In the rows, 128 means zero.
Each name stands for a flat space through zero: a line, a plane or more. A row that begins with a name and a colon came from that space; any other row is followed by the name of the space it lies nearest, among the names in its block.
bogekiz: [ 91 124 134  98 110 119 123 139 147 112 101 107  66 135 167 126 175 125
 128 144 117 154 146 173]
dunmuba: [127 125 125 118 159 146 137 136 128 114  99 128 129 148 107 129 142 187
 154 125  84 132 123 107]
[140 129 138 164 148 129 137 157  98 141 120 128 153 148 136 144 132 126
  93 146 133 142 149 159]
dunmuba
pumadfikog: [148 203 133 125  95 126 105 171  82 116 183 138 174 193 102 171 107 129
 111 145 111 104 132 119]
buzibpuvi: [155 116 101 131 135 135 164 135 107 142 138 116 110 143 102 116 119 155
 160 128 133 162 126 149]
buzibpuvi: [110 122 112 129  84 152 164 132  66 135 165  72 106 144 113 110 106 164
 169 139 169 223 175 162]
takrelat: [130 188 113 165 166 155 102 139 141 141 127 125 137  66 115 143 117 184
 137 158 134 154 151 118]
dumogepak: [162 135 159 142  89 110 108  67 169 137  93 125  76 113 112 159 191 136
  90 127 149 144 171 110]
[ 53  98 105 113 127 171  48 165 130 179 137 167 178 134 228 215 123 126
 104 105 193 120 165  69]
buzibpuvi
[114 106 115 102 111 112 135 114 177 129 102 133 114 123 163 108 182 125
 143 101 154 123 143 202]
bogekiz
pubakuzu: [178 157 148 116 148  68 133 135 135 168 108 180 142 154 148 121 114 138
 107 145 154 113 141 157]
dunmuba: [146 111  95  52  98 117 134  90 139 132 137 136 108  80 118  72 131 122
 197  93 128  74  81  97]
zibipvubok: [148  85 143 114 138 166  97  95 120 172  95 154 179 150 138 102 145  62
 107 134  92 100 115  98]
[108 119 116 159 177 129 140 183 133 111 132 146 111 140 120 142 130 186
 144 122  87  90 135 118]
dunmuba
[116  82  93 139 133 140 132 125 105 115 156  91 158 129 117 109  99 114
 114 157 167 126  91 151]
dumogepak
bogekiz: [123 143 148 187 143 158  86 158  68 110 101 140  45 153 121 149  63  89
  84 191  59 142 131  61]
[121 137 150 123 114 132 179  99 117 132 118  97 140 106 135 177 116 121
 120 113  78 193 154 105]
pumadfikog
vupzoduk: [127 134 142  92 118 177 100 157  85 133  58 137 125  72 151 143  95 151
 162  83 110 139 173 165]
[125 120 135 116  81 100  92  66 155 108 134 106 124 117 117 110  76 113
 186 103 122 144 118 108]
dunmuba

Rows lie near named flat spaces through zero. A row that begins with a name and a colon came from that space; any other row is followed by the name of its block's space that it lies nearest.
difu-lur: [ 79  98 148 105 107 151 143 122 185 143 116 163 162 100 137 126 105  77
 115 126 152 146 148 101]
pifat-zare: [157 149 142 140 114 134 137 130 119 168 147  93  92 107 144 128 139 133
 139 133  98  98 131 118]
pifat-zare: [ 93 150  76 134 167 105 158 135 147  86  88 154 103 191 104  67  93 124
  51 150 160 146 189 142]
vaf-mim: [131 109 134 123 136 133 120 123 125 127 129 133 135 130 135 138 130 134
 132 123 124 122 130 116]
[134 141 132 130 120 146 136 127 130 112 124 139 113 122 132 132 141 129
 124 117 144 118 129 139]
vaf-mim
sokon-gege: [137 163 131  97 103 116 119 111 136 134 116 124 168 115 129 125 137 134
 142 104 130 133 149 114]
zubi-dipu: [200 118 132  77 160 187   7 108 114  24 223 157  64 150 240 230  62 107
 119 109 144 227 158 121]
[ 98 147  83 109  88  95 140  94 108  96 112 156 135 189 110 137 133  72
 129 110 133  63 120  84]
sokon-gege
difu-lur: [179 100 152 146 132 100 110 133 135 128  90 118  88 162 116  97 114 157
 133 141 102  95  69 151]
[147 199  82 125 165 143 209 108 116 174 111 124  55 138 140  96 135 151
 123 137 127 112 121 152]
pifat-zare
[110 136 117 126 128 156 105 125  95 117 137 150 191  76 125 108 136 136
 158  61 158 131  74  89]
pifat-zare
luzav-pire: [154 146  88 138  88 100  90 142 109 106 139 119  98 192 106 101 180  97
 125 141  85 156 149 140]
[120 123 136 136 142 139 129 129 132 141 126 135 130 109 134 141 112 122
 127 123 144 129 121 131]
luzav-pire
vif-vun: [149 225 138 122 113  88  73 116 196  57 195  88 113 159 248 150  51 203
 185 166 125 159  69 207]
[131 125 134 130 127 134 106 138 146 139 129 145 152  87 138 143 112  93
 136 104 136 143 139 105]
difu-lur
[130 148 138 122 128 119 120 126 144 117 141 125 131 131 150 143 112 149
 136 137 118 124 118 140]
vif-vun
[142 101 163 150 114 144 132 118 136 182  64 128 156  91 157 154 164  73
 150 123 129 130 111 122]
pifat-zare
sokon-gege: [172 129 172 156 131 135  89 153 134 115 115  90 134 106 157  93 152 158
 108 156 111 230 178 150]
[121 112 114 132 129 129 132 121 121 143 122 133 120 119 103 124 146 112
 121 129 142 119 137 107]
vif-vun
vaf-mim: [115 112 137 122 162 131 120 143 126 106 138 124 108 133 163 120 119 141
 135 123 124 121 122  86]
[123 117 128 139 125 104 124 121 121 143 111 104 147 133 110 136 111 123
 142 125  94 128 112 125]
vaf-mim
[120  91 143 138 146 126  86 123 128 122 148  88 136 127 147 131  98 132
 185 102  87 142 129  32]
vaf-mim
[ 93 124  83  99 108 131 154  97 121 120 119 118  93 134 146 122 131 173
 115 148 108 139 168 125]
difu-lur
[160 145 147 105 138 131 127 146 128 145 114 149 139 152 104 167 124 154
 132 122  93 112 109 136]
pifat-zare
[119 182 112 125 180 115 186 110 143  74 134 139 100 131 115  67 138 159
 101 115 159 147 126 156]
pifat-zare
[128 130 113 132 118 132 149 137 119 124 136 122 128 129 125 131 123 134
 139 112 128 140 131 112]
luzav-pire
[130 132 124 153  99 132 152 129 110 164 129  91 105  86 169 114 133 114
 133 120 138 102 126 101]
pifat-zare
[121  99 145 114 169 135  87 145 125  91 163 104 119 119 179 122 127 145
 150 102 134 128 130  57]
vaf-mim

Each name stands for a flat space through zero: a line, a plane or more. A row that begins with a name and a colon came from that space; any other row is followed by the name of the space it lies nearest, among the names in its block.
popeb_zupon: [ 86  99 126 131 107 107 127 107 117 131 154  95 132 161 105 127 157 143
 145 153 133 114 157 127]
rok_bek: [ 89 129 140 136 118  88 165 153 151 121 125 153 115 145 128 123 154 129
 136 111 112 114 163 114]
ner_vezu: [116 112 135 135 171 123 113 106 136 158 149 171 118 104 156 129 168  88
 139 132 116 184 169 130]
[121 114 104 192  68 187 114  80 124 131 146 162 152 156 163 149 138 131
 103 115 143  91 121 141]
popeb_zupon
[100 106 144 128 133  54 175 152 110  76  77 148 116 132 158 153 136  79
  93  71 109 123 145 150]
rok_bek
miger_tolu: [ 98 148 116 109 137 113 136 139 133  87 147 106 147  74 111  53  89 156
 153 174 173 160 121 106]
popeb_zupon: [121 127  93  40  77 159 109  99 105 140  80  96  92 127 142 123 172 166
 171 172 128 145  90 109]
[150  80 106  33  94 163 132 171 131 151 117 134 116 155 170  73 131 160
 125 108 144 185  99 150]
popeb_zupon
gevoz_meve: [173 115  69 144  96 189 116  97  97  93 122 129 139 100 137 167 134 104
  93  81 189 169 111 181]
tinek_neka: [121  84 139 123 149 165 141 116 128 185  94 134 118 135 142  86 143 136
 171 122 128 140 192 105]
[190 179 168  99  80 182 119 201 148 138 161 104 144 115 177 140 155 176
  93  80  72  87 118 125]
miger_tolu
gevoz_meve: [119 128 143 162 165  59 107 109 160 149 129 110 127 154 124 107 108 135
 172 108 101 126 149 122]
[ 88  91  99 152 117 121 128  92  95 152 117  92 125 141 190 142 145 120
 175 151 148  87 138 165]
popeb_zupon
nutu_figid: [131 110 204 119 104 193 107  88 132 106  81 134 144 167 162 126 130  55
 128  59  71 164  88 116]
[126  76 189  63 181 110 182  95 120 133 111 109  97 179  75  75 195 134
 161 165 120 201 107 109]
popeb_zupon
[167  88  85 169 140 119 102  41 164 112 171 154  87 121 161 141 117  75
 139  97 106 244 100 141]
gevoz_meve
tinek_neka: [205 121 149 189 111 101 160 148 157 126 166 155 146 145 130  81  90  71
  75 170 161 163 202 132]
miger_tolu: [ 72 106 148  81 124 119  94 117 125 104 132 168 136 118   4  66 131 124
 152 170 157 139 134 127]
[127 130 116 150 120  76 105 111 150 105 139  99 107 129  60 165 133 165
 167 158 115  98 141  78]
popeb_zupon
[151  53 153 183 100 150 103 142 133 158 195 179 111 112 169  53 132 111
 135 133 133 113 218  84]
tinek_neka
[103  89 129 123 141 180 184 186 171 128 158 105 157 119 144 101 191 133
 141  98 127 138  87 115]
miger_tolu
[146  48 143 105 140  71  47 107 161  92 171 131 208  84 142 136 115 113
 120  62  76 192  93  93]
gevoz_meve
[ 90 143 162  74  98 132 144 192 148 156 154 159 125 104 113  76 117 169
 162 144 146 147  99 126]
miger_tolu
